Below are the code and all the weights of a small trained network. Each question names an input and a target symbol and asks about switching units off, where a switched-off unit gives its printed mean instead of its output.

import numpy as np


def w(rows, s, z=0):
    codes = np.array(rows[::2]) - 128.0
    scale = np.full(codes.shape[1], s)
    scale[-1] = z or s
    return codes * scale


def f(y):
    return y / 2 * (1 + np.tanh(0.7978845608 * (y + 0.044715 * y**3)))


def softmax(a):
    e = np.exp(a - a.max(-1, keepdims=True))
    return e / e.sum(-1, keepdims=True)


def log_softmax(a):
    a = a - a.max(-1, keepdims=True)
    return a - np.log(np.exp(a).sum(-1, keepdims=True))


def net(x, mask):
    ids = ['ΘΛΦΩαγεζηπσ'.index(c) for c in x.split()]
    T = len(ids)
    res = E[ids] + P[:T]
    r = res
    for j in range(2):
        rows = slice(2 * j, 2 * j + 2)
        q, k, v = (r @ M[0][rows].T for M in (Q, K, V))
        z = softmax(np.where(np.tri(T) > 0, q @ k.T / 2**0.5, -1e9)) @ v
        o = O[0][rows]
        res = res + np.where(mask[j], z, o[:, -1]) @ o[:, :-1]
    y = f(res @ A[0][:, :-1].T + A[0][:, -1])
    res = res + np.where(mask[2:10], y, B[0][:, -1]) @ B[0][:, :-1]
    return log_softmax(res[-1] @ U[:, :-1].T + U[:, -1])


Q, K, V, O, A, B = {}, {}, {}, {}, {}, {}
E = w([
[110,123,92,111],'Θ',
[100,111,120,41],'Λ',
[117,150,133,142],'Φ',
[115,90,104,152],'Ω',
[114,111,111,152],'α',
[122,255,111,92],'γ',
[131,150,121,188],'ε',
[118,100,151,72],'ζ',
[168,155,125,208],'η',
[117,184,65,152],'π',
[140,111,187,48],'σ',
],0.023)
P = w([
[47,181,201,90],'0',
[117,236,169,117],'1',
[145,212,154,140],'2',
[173,189,117,141],'3',
[209,166,84,159],'4',
[224,163,56,145],'5',
[254,165,57,145],'6',
],0.0097)
Q[0] = w([
[252,160,51,181],'H1',
[135,168,101,153],'H1',
[77,118,228,113],'H2',
[62,57,133,88],'H2',
],0.014)
K[0] = w([
[252,126,115,117],'H1',
[217,90,110,78],'H1',
[12,95,159,117],'H2',
[122,107,200,59],'H2',
],0.013)
V[0] = w([
[105,152,33,137],'H1',
[147,144,106,7],'H1',
[186,155,175,84],'H2',
[126,220,137,138],'H2',
],0.015)
O[0] = w([
[12,171,234,196,147],'H1',
[99,26,127,165,190],'H1',
[224,134,254,161,161],'H2',
[150,133,113,169,254],'H2',
],0.011,0.018)
A[0] = w([
[170,94,155,168,161],'N1',
[200,177,90,207,150],'N2',
[110,237,203,2,252],'N3',
[198,107,49,128,145],'N4',
[89,168,74,178,152],'N5',
[202,84,161,42,201],'N6',
[61,52,128,113,182],'N7',
[46,147,63,138,190],'N8',
],0.0089,0.0044)
B[0] = w([
[127,253,133,39,196],'N1',
[81,86,179,130,249],'N2',
[132,123,95,173,178],'N3',
[163,108,134,154,184],'N4',
[98,103,106,65,191],'N5',
[69,100,47,132,182],'N6',
[167,111,201,74,142],'N7',
[183,58,111,53,168],'N8',
],0.011,0.015)
U = w([
[101,89,178,84,2],'Θ',
[102,137,118,121,85],'Λ',
[97,144,100,138,98],'Φ',
[125,159,114,53,144],'Ω',
[89,118,122,96,125],'α',
[88,126,178,181,127],'γ',
[61,119,129,139,151],'ε',
[140,151,173,72,142],'ζ',
[82,174,86,139,120],'η',
[4,96,95,148,151],'π',
[174,101,125,169,183],'σ',
],0.012,0.0062)

Each question gives the input, a string of symbols that net reads in full, and the target symbol t.
The units are the heads (2 rows each of Q, K, V and O) and the neurons (one row each of A and B). Each row of codes is followed by its name. A weight is (code - 128) times the scale printed after its matrix; where a second scale follows, it is the last column's (O, A, B and U).
mask holds one flag per unit, heads first, then neurons. A switched-off unit (its flag False) gives its mean, the last column of its rows in O or B, instead of its output. The means were averaged over made-up inputs and are rounded, as every weight is.
A unit's drop is (log p(t) with every unit on - log p(t) with that unit switched off) / (log p(t) with every unit on - log p(t) with every unit switched off).
The circuit of an input: a set's keep is (log p(t) with only the set's units on - log p(t) with every unit switched off) / (log p(t) with every unit on - log p(t) with every unit switched off). Starting from all 10 units, units are removed one at a time, each time the one whose removal leaves the highest keep (on an exact tie, the one counted first), for as long as the keep stays at least 0.8.
circuit, biggest first: the units of the circuit, biggest drop first
most important unit: the unit with the biggest drop
k most important neurons: the k neurons with the biggest drops, biggest first
drop when u is switched off: that unit's drop, to one decimal
input α σ Θ, target σ: circuit, biggest first => H1; N4
input π γ ε ζ π π, target π: circuit, biggest first => H2; H1
input Ω η σ σ, target π: circuit, biggest first => H2; N6
input σ π Λ γ α Θ, target γ: most important unit => N6
input γ π γ, target π: 2 most important neurons => N1; N5
input γ γ γ Θ Λ, target ζ: 4 most important neurons => N1; N7; N2; N6
input γ Θ Λ, target ζ: circuit, biggest first => H1; N7; N2; N6
input η γ γ α π Φ α, target π: 4 most important neurons => N1; N5; N7; N4
input σ ζ α ζ, target Ω: 3 most important neurons => N1; N6; N2
input σ Ω γ σ, target Ω: 4 most important neurons => N1; N6; N2; N4
input σ σ γ η η η, target γ: 4 most important neurons => N2; N6; N1; N8
input γ η Ω α γ γ α, target γ: circuit, biggest first => H1; H2
input Λ γ Λ, target Θ: 2 most important neurons => N7; N3
input γ π π α γ ζ, target γ: 3 most important neurons => N8; N5; N6
input γ π γ ε, target π: most important neuron => N5
input γ γ π Θ γ Ω, target γ: 3 most important neurons => N6; N8; N2
input σ ζ σ, target Ω: drop when N1 is switched off => 1.0
input π Ω π Ω γ ζ, target γ: drop when N3 is switched off => 0.0
input σ γ γ γ π π ε, target π: drop when N1 is switched off => 0.3
input σ Φ γ π, target π: most important unit => H2
